Here is a tiny trained network, its code and every weight. The questions are about switching its units off for an input and a target symbol, where a switched-off unit gives its printed mean instead of its output.

import numpy as np


def w(rows, s, z=0):
    codes = np.array(rows[::2]) - 128.0
    scale = np.full(codes.shape[1], s)
    scale[-1] = z or s
    return codes * scale


def f(y):
    return np.maximum(y, 0)


def softmax(a):
    e = np.exp(a - a.max(-1, keepdims=True))
    return e / e.sum(-1, keepdims=True)


def log_softmax(a):
    a = a - a.max(-1, keepdims=True)
    return a - np.log(np.exp(a).sum(-1, keepdims=True))


def net(x, mask):
    ids = ['ΘΛΞβδζφ'.index(c) for c in x.split()]
    T = len(ids)
    res = E[ids] + P[:T]
    u = 0
    for l in range(2):
        q, k, v = (res @ M[l].T for M in (Q, K, V))
        z = softmax(np.where(np.tri(T) > 0, q @ k.T / 3**0.5, -1e9)) @ v
        res = res + np.where(mask[u], z, O[l][:, -1]) @ O[l][:, :-1]
        u += 1
        y = f(res @ A[l][:, :-1].T + A[l][:, -1])
        res = res + np.where(mask[u : u + 12], y, B[l][:, -1]) @ B[l][:, :-1]
        u += 12
    return log_softmax(res[-1] @ U[:, :-1].T + U[:, -1])


Q, K, V, O, A, B = {}, {}, {}, {}, {}, {}
E = w([
[135,110,149,133,228,81,148,97],'Θ',
[156,171,122,168,49,195,182,140],'Λ',
[89,171,70,132,95,130,99,2],'Ξ',
[71,185,91,229,94,124,192,169],'β',
[78,57,137,187,178,129,166,131],'δ',
[69,172,125,204,199,40,163,137],'ζ',
[190,101,130,144,148,198,159,94],'φ',
],0.0072)
P = w([
[35,168,192,134,114,183,83,105],'0',
[167,114,113,55,84,60,133,127],'1',
[166,100,116,70,85,69,87,148],'2',
[160,82,102,76,72,71,57,149],'3',
[159,70,89,83,73,71,35,147],'4',
[149,57,86,88,62,65,19,150],'5',
[146,44,73,88,52,67,3,156],'6',
],0.0048)
Q[0] = w([
[8,187,126,197,46,67,169,70],'L0H1',
[166,188,156,174,33,196,116,194],'L0H1',
[188,113,52,62,74,157,176,17],'L0H1',
],0.012)
K[0] = w([
[34,207,113,149,130,136,135,97],'L0H1',
[192,131,84,138,58,143,153,191],'L0H1',
[81,192,169,114,130,222,103,5],'L0H1',
],0.016)
V[0] = w([
[126,1,150,216,82,204,177,220],'L0H1',
[84,35,180,151,231,76,127,146],'L0H1',
[208,89,177,88,184,188,120,34],'L0H1',
],0.0082)
O[0] = w([
[88,248,84,3,182,68,181,70,136],'L0H1',
[145,218,99,43,23,217,158,120,1],'L0H1',
[40,197,103,204,116,86,140,172,2],'L0H1',
],0.0049,0.0008)
A[0] = w([
[152,103,201,66,254,95,127,106,15],'L0N1',
[182,181,152,132,53,201,166,178,61],'L0N2',
[145,129,188,128,140,138,163,210,98],'L0N3',
[89,68,170,138,187,164,166,178,91],'L0N4',
[134,128,124,117,141,146,122,160,63],'L0N5',
[143,145,155,90,181,188,142,135,18],'L0N6',
[66,190,120,175,111,143,167,214,108],'L0N7',
[125,150,131,105,154,142,141,157,241],'L0N8',
[85,132,93,70,128,167,121,173,74],'L0N9',
[216,101,154,81,176,204,114,121,2],'L0N10',
[232,109,160,98,184,217,158,100,34],'L0N11',
[89,177,155,160,188,33,148,165,28],'L0N12',
],0.02,0.0068)
B[0] = w([
[40,91,193,91,106,155,204,130,138],'L0N1',
[38,56,214,72,170,142,207,95,141],'L0N2',
[131,159,83,122,136,138,102,146,130],'L0N3',
[60,107,194,52,100,128,150,123,139],'L0N4',
[129,132,133,90,106,115,118,122,128],'L0N5',
[95,92,162,104,134,139,161,136,129],'L0N6',
[62,65,182,60,129,131,143,83,163],'L0N7',
[172,108,138,184,93,100,177,112,254],'L0N8',
[176,141,77,179,146,117,108,129,132],'L0N9',
[74,95,184,105,111,117,166,92,131],'L0N10',
[4,69,203,83,119,139,182,131,139],'L0N11',
[22,68,208,62,142,173,204,110,140],'L0N12',
],0.02,0.004)
Q[1] = w([
[110,2,162,177,89,34,117,67],'L1H1',
[101,54,107,153,85,93,110,111],'L1H1',
[126,150,126,118,140,148,131,148],'L1H1',
],0.083)
K[1] = w([
[124,118,78,115,76,103,3,76],'L1H1',
[127,91,103,118,107,118,77,89],'L1H1',
[101,140,115,131,135,133,146,133],'L1H1',
],0.059)
V[1] = w([
[95,70,129,185,216,37,115,168],'L1H1',
[89,84,137,217,53,202,124,185],'L1H1',
[254,10,157,68,121,147,131,123],'L1H1',
],0.02)
O[1] = w([
[157,33,159,124,182,64,46,74,151],'L1H1',
[103,195,255,172,137,123,42,78,227],'L1H1',
[25,95,94,225,118,95,75,165,254],'L1H1',
],0.0091,0.0082)
A[1] = w([
[172,98,105,63,142,131,159,139,131],'L1N1',
[140,208,67,56,131,167,196,177,97],'L1N2',
[195,172,107,17,134,131,185,99,33],'L1N3',
[142,169,108,115,165,103,120,169,100],'L1N4',
[155,126,27,134,167,147,137,176,53],'L1N5',
[124,90,60,68,113,143,170,149,47],'L1N6',
[143,128,156,98,150,135,80,144,2],'L1N7',
[96,179,69,127,131,188,172,187,70],'L1N8',
[166,190,171,103,131,120,161,118,20],'L1N9',
[190,252,135,122,106,172,156,156,76],'L1N10',
[153,87,111,85,185,116,130,158,89],'L1N11',
[213,188,58,201,135,98,77,138,194],'L1N12',
],0.019,0.0081)
B[1] = w([
[160,174,117,141,88,161,99,57,160],'L1N1',
[250,141,200,193,108,221,163,148,143],'L1N2',
[51,89,91,73,163,104,185,60,154],'L1N3',
[137,169,115,114,122,91,127,116,128],'L1N4',
[77,69,159,143,153,69,158,111,156],'L1N5',
[138,92,97,97,204,114,188,209,167],'L1N6',
[117,171,135,125,202,142,157,131,174],'L1N7',
[39,182,97,103,108,201,80,112,166],'L1N8',
[97,133,109,133,178,170,121,138,186],'L1N9',
[85,87,166,150,111,54,135,126,154],'L1N10',
[134,195,156,126,115,144,53,137,147],'L1N11',
[180,161,74,77,158,185,130,156,253],'L1N12',
],0.021,0.0071)
U = w([
[115,84,202,210,110,29,83,160,244],'Θ',
[254,131,91,143,171,98,39,218,205],'Λ',
[125,150,176,162,250,104,50,167,55],'Ξ',
[96,89,109,151,192,100,98,211,56],'β',
[158,108,155,179,164,133,117,171,65],'δ',
[81,156,120,158,139,136,56,172,51],'ζ',
[127,119,112,116,163,90,92,97,83],'φ',
],0.0035,0.011)

Each question gives the input, a string of symbols that net reads in full, and the target symbol t.
The units are the heads (3 rows each of Q, K, V and O) and the neurons (one row each of A and B). Each row of codes is followed by its name. A weight is (code - 128) times the scale printed after its matrix; where a second scale follows, it is the last column's (O, A, B and U).
mask holds one flag per unit, layer by layer, with each layer's heads first. A switched-off unit (its flag False) gives its mean, the last column of its rows in O or B, instead of its output. The means were averaged over made-up inputs and are rounded, as every weight is.
A unit's drop is (log p(t) with every unit on - log p(t) with that unit switched off) / (log p(t) with every unit on - log p(t) with every unit switched off).
The circuit of an input: a set's keep is (log p(t) with only the set's units on - log p(t) with every unit switched off) / (log p(t) with every unit on - log p(t) with every unit switched off). Starting from the 12 units with the biggest drops (on a tie, the unit counted first), units are removed one at a time, each time the one whose removal leaves the highest keep (on an exact tie, the one counted first), for as long as the keep stays at least 0.8.
circuit, biggest first: the units of the circuit, biggest drop first
k most important neurons: the k neurons with the biggest drops, biggest first
input ζ δ φ φ ζ Ξ β, target ζ: circuit, biggest first	(L0H1; L1H1; L1N8)
input Ξ Θ ζ β β Ξ Ξ, target Ξ: circuit, biggest first	(L1H1; L0H1; L1N7)
input ζ ζ φ β β Ξ ζ, target ζ: circuit, biggest first	(L1H1; L0H1; L1N8; L0N8)
input β Ξ Ξ, target Λ: 2 most important neurons	(L0N7; L1N12)
input φ φ Ξ Λ, target φ: circuit, biggest first	(L1H1; L0N8; L1N3; L1N1)
input ζ Ξ Θ β Θ, target ζ: circuit, biggest first	(L1H1; L1N8; L0N8)
input Ξ δ Θ, target Ξ: circuit, biggest first	(L0H1; L1H1; L1N7)
input ζ Θ Θ Θ Ξ φ, target ζ: circuit, biggest first	(L0H1; L1H1; L1N8; L0N8)
input φ β Ξ, target φ: circuit, biggest first	(L0N8; L1H1; L1N3)
input Ξ Λ Λ Θ δ, target Ξ: circuit, biggest first	(L0H1; L1H1; L1N7)
input ζ Λ β Θ Ξ β φ, target ζ: circuit, biggest first	(L0H1; L1H1; L0N8; L1N8)
input φ δ δ β δ Ξ δ, target φ: circuit, biggest first	(L1N3; L1H1; L0H1; L0N8)
input φ Θ Θ ζ Ξ φ φ, target φ: 3 most important neurons	(L0N8; L1N3; L1N1)
input ζ Ξ φ Λ, target ζ: circuit, biggest first	(L1H1; L1N8)
input β δ Λ δ Θ Ξ Θ, target β: 2 most important neurons	(L0N8; L1N5)
input Ξ φ φ, target Ξ: most important neuron	(L1N9)
input β Ξ Λ, target β: 3 most important neurons	(L1N6; L0N8; L1N5)
input Ξ ζ β, target Ξ: 3 most important neurons	(L1N9; L1N7; L0N7)
input δ Λ Λ φ Θ φ Ξ, target δ: 2 most important neurons	(L1N2; L0N8)
input δ φ Ξ φ φ, target δ: most important neuron	(L1N2)
input Λ Λ δ δ, target Λ: 3 most important neurons	(L1N12; L0N7; L0N9)
input β β δ φ β δ δ, target Λ: 3 most important neurons	(L1N12; L0N9; L0N7)
input φ Ξ Λ δ, target φ: 3 most important neurons	(L0N8; L1N3; L1N1)
input Ξ δ φ Ξ, target Λ: 2 most important neurons	(L1N12; L0N7)
